Below are the code and all the weights of a small trained network. Each question names an input and a target symbol and asks about switching units off, where a switched-off unit gives its printed mean instead of its output.

import numpy as np


def w(rows, s, z=0):
    codes = np.array(rows[::2]) - 128.0
    scale = np.full(codes.shape[1], s)
    scale[-1] = z or s
    return codes * scale


def f(y):
    return y / 2 * (1 + np.tanh(0.7978845608 * (y + 0.044715 * y**3)))


def softmax(a):
    e = np.exp(a - a.max(-1, keepdims=True))
    return e / e.sum(-1, keepdims=True)


def log_softmax(a):
    a = a - a.max(-1, keepdims=True)
    return a - np.log(np.exp(a).sum(-1, keepdims=True))


def net(x, mask):
    ids = ['ΠΦΨΩαβγδεηθλμτ'.index(c) for c in x.split()]
    T = len(ids)
    res = E[ids] + P[:T]
    r = res
    for j in range(3):
        rows = slice(3 * j, 3 * j + 3)
        q, k, v = (r @ M[0][rows].T for M in (Q, K, V))
        z = softmax(np.where(np.tri(T) > 0, q @ k.T / 3**0.5, -1e9)) @ v
        o = O[0][rows]
        res = res + np.where(mask[j], z, o[:, -1]) @ o[:, :-1]
    y = f(res @ A[0][:, :-1].T + A[0][:, -1])
    res = res + np.where(mask[3:11], y, B[0][:, -1]) @ B[0][:, :-1]
    return log_softmax(res[-1] @ U[:, :-1].T + U[:, -1])


Q, K, V, O, A, B = {}, {}, {}, {}, {}, {}
E = w([
[109,117,96],'Π',
[114,149,143],'Φ',
[113,63,123],'Ψ',
[82,163,78],'Ω',
[111,120,116],'α',
[120,93,122],'β',
[115,106,123],'γ',
[108,191,156],'δ',
[113,111,119],'ε',
[116,107,128],'η',
[94,216,170],'θ',
[186,115,100],'λ',
[116,6,123],'μ',
[196,237,116],'τ',
],0.02)
P = w([
[33,175,65],'0',
[52,166,68],'1',
[59,159,89],'2',
[65,129,106],'3',
[78,110,118],'4',
[88,94,134],'5',
[89,108,159],'6',
[116,64,161],'7',
[103,119,201],'8',
[163,15,179],'9',
[108,111,245],'10',
[178,40,229],'11',
[190,31,252],'12',
[164,37,255],'13',
],0.0093)
Q[0] = w([
[92,110,126],'H1',
[252,204,70],'H1',
[30,121,169],'H1',
[97,103,171],'H2',
[62,112,203],'H2',
[36,115,167],'H2',
[99,95,155],'H3',
[168,142,54],'H3',
[89,113,114],'H3',
],0.02)
K[0] = w([
[132,135,174],'H1',
[55,131,5],'H1',
[188,90,187],'H1',
[129,123,172],'H2',
[172,122,185],'H2',
[227,86,133],'H2',
[102,105,140],'H3',
[138,153,68],'H3',
[66,144,130],'H3',
],0.019)
V[0] = w([
[111,172,177],'H1',
[224,194,68],'H1',
[173,109,40],'H1',
[191,173,138],'H2',
[146,127,86],'H2',
[170,132,52],'H2',
[81,110,246],'H3',
[109,108,122],'H3',
[168,194,86],'H3',
],0.013)
O[0] = w([
[20,142,118,143],'H1',
[95,25,172,3],'H1',
[254,78,119,70],'H1',
[186,145,240,22],'H2',
[146,103,118,119],'H2',
[200,76,156,96],'H2',
[77,146,12,191],'H3',
[155,80,117,165],'H3',
[56,208,173,35],'H3',
],0.0081,0.0066)
A[0] = w([
[79,48,98,32],'N1',
[87,154,210,112],'N2',
[201,59,86,113],'N3',
[71,127,146,94],'N4',
[60,145,176,253],'N5',
[172,153,121,219],'N6',
[27,1,175,119],'N7',
[163,199,114,209],'N8',
],0.008,0.0038)
B[0] = w([
[136,189,160,233],'N1',
[151,62,6,171],'N2',
[100,146,134,239],'N3',
[139,141,141,170],'N4',
[181,141,220,244],'N5',
[79,64,119,165],'N6',
[186,137,136,255],'N7',
[167,25,115,210],'N8',
],0.012,0.0055)
U = w([
[77,2,167,227],'Π',
[173,228,123,220],'Φ',
[190,135,53,181],'Ψ',
[110,75,136,97],'Ω',
[124,94,121,101],'α',
[120,91,117,161],'β',
[114,89,127,149],'γ',
[148,145,134,59],'δ',
[119,82,122,121],'ε',
[194,166,99,6],'η',
[178,219,130,166],'θ',
[235,121,136,195],'λ',
[173,98,67,3],'μ',
[185,96,163,102],'τ',
],0.009,0.0038)

Each question gives the input, a string of symbols that net reads in full, and the target symbol t.
The units are the heads (3 rows each of Q, K, V and O) and the neurons (one row each of A and B). Each row of codes is followed by its name. A weight is (code - 128) times the scale printed after its matrix; where a second scale follows, it is the last column's (O, A, B and U).
mask holds one flag per unit, heads first, then neurons. A switched-off unit (its flag False) gives its mean, the last column of its rows in O or B, instead of its output. The means were averaged over made-up inputs and are rounded, as every weight is.
A unit's drop is (log p(t) with every unit on - log p(t) with that unit switched off) / (log p(t) with every unit on - log p(t) with every unit switched off).
The circuit of an input: a set's keep is (log p(t) with only the set's units on - log p(t) with every unit switched off) / (log p(t) with every unit on - log p(t) with every unit switched off). Starting from all 11 units, units are removed one at a time, each time the one whose removal leaves the highest keep (on an exact tie, the one counted first), for as long as the keep stays at least 0.8.
circuit, biggest first: the units of the circuit, biggest drop first
unit that matters most: the unit with the biggest drop
top k neurons: the k neurons with the biggest drops, biggest first
drop when u is switched off: that unit's drop, to one decimal
input η λ Ψ ε α τ θ, target λ: circuit, biggest first => H2, N5, N7, H1
input θ δ Ψ τ β Π γ μ Φ, target Ψ: circuit, biggest first => H3, H1, H2
input Φ θ μ Π μ Ψ γ, target Ψ: circuit, biggest first => H1, H2
input Ω α μ μ α Ω η τ τ γ, target λ: circuit, biggest first => N7, H1, N1
input β γ Ψ β β Ω ε Ω ε Φ δ δ μ θ, target Ψ: unit that matters most => H3
input μ β Ω τ Ψ δ η μ Ψ ε τ Ψ τ β, target λ: circuit, biggest first => N7, H1, N1
input ε Ψ ε ε θ θ θ μ μ μ Π δ, target Ψ: circuit, biggest first => H3, N5
input β ε ε μ τ λ μ Φ μ Ω α, target Ψ: circuit, biggest first => H3, H1
input μ Ω θ δ μ θ, target Ψ: circuit, biggest first => H1, H2, N8
input Ψ τ ε θ τ θ Ψ Ψ Π Ψ Ω Ψ Ψ Ψ, target Ψ: circuit, biggest first => H3, H1
input δ γ ε Π Ψ μ Ω, target Ψ: circuit, biggest first => H1, N8
input τ θ μ α ε τ, target λ: top 3 neurons => N8, N5, N2
input Ω α λ λ λ θ η α Π τ η τ λ β, target λ: circuit, biggest first => N7, H1
input Φ μ τ α, target λ: top neuron => N7
input Π θ Ψ, target Φ: top 2 neurons => N8, N1
input ε γ Ψ μ λ τ Π Π, target λ: top 3 neurons => N7, N1, N6
input Ω Ψ θ μ μ μ μ μ θ θ Φ Ψ θ η, target Φ: drop when H2 is switched off => 0.1
input ε Φ τ, target λ: drop when H3 is switched off => 0.6
input ε θ Ψ Φ α Ω ε τ μ Ψ θ Π, target Φ: drop when H1 is switched off => 0.8
input λ Ω Ω μ, target Ψ: top neuron => N5
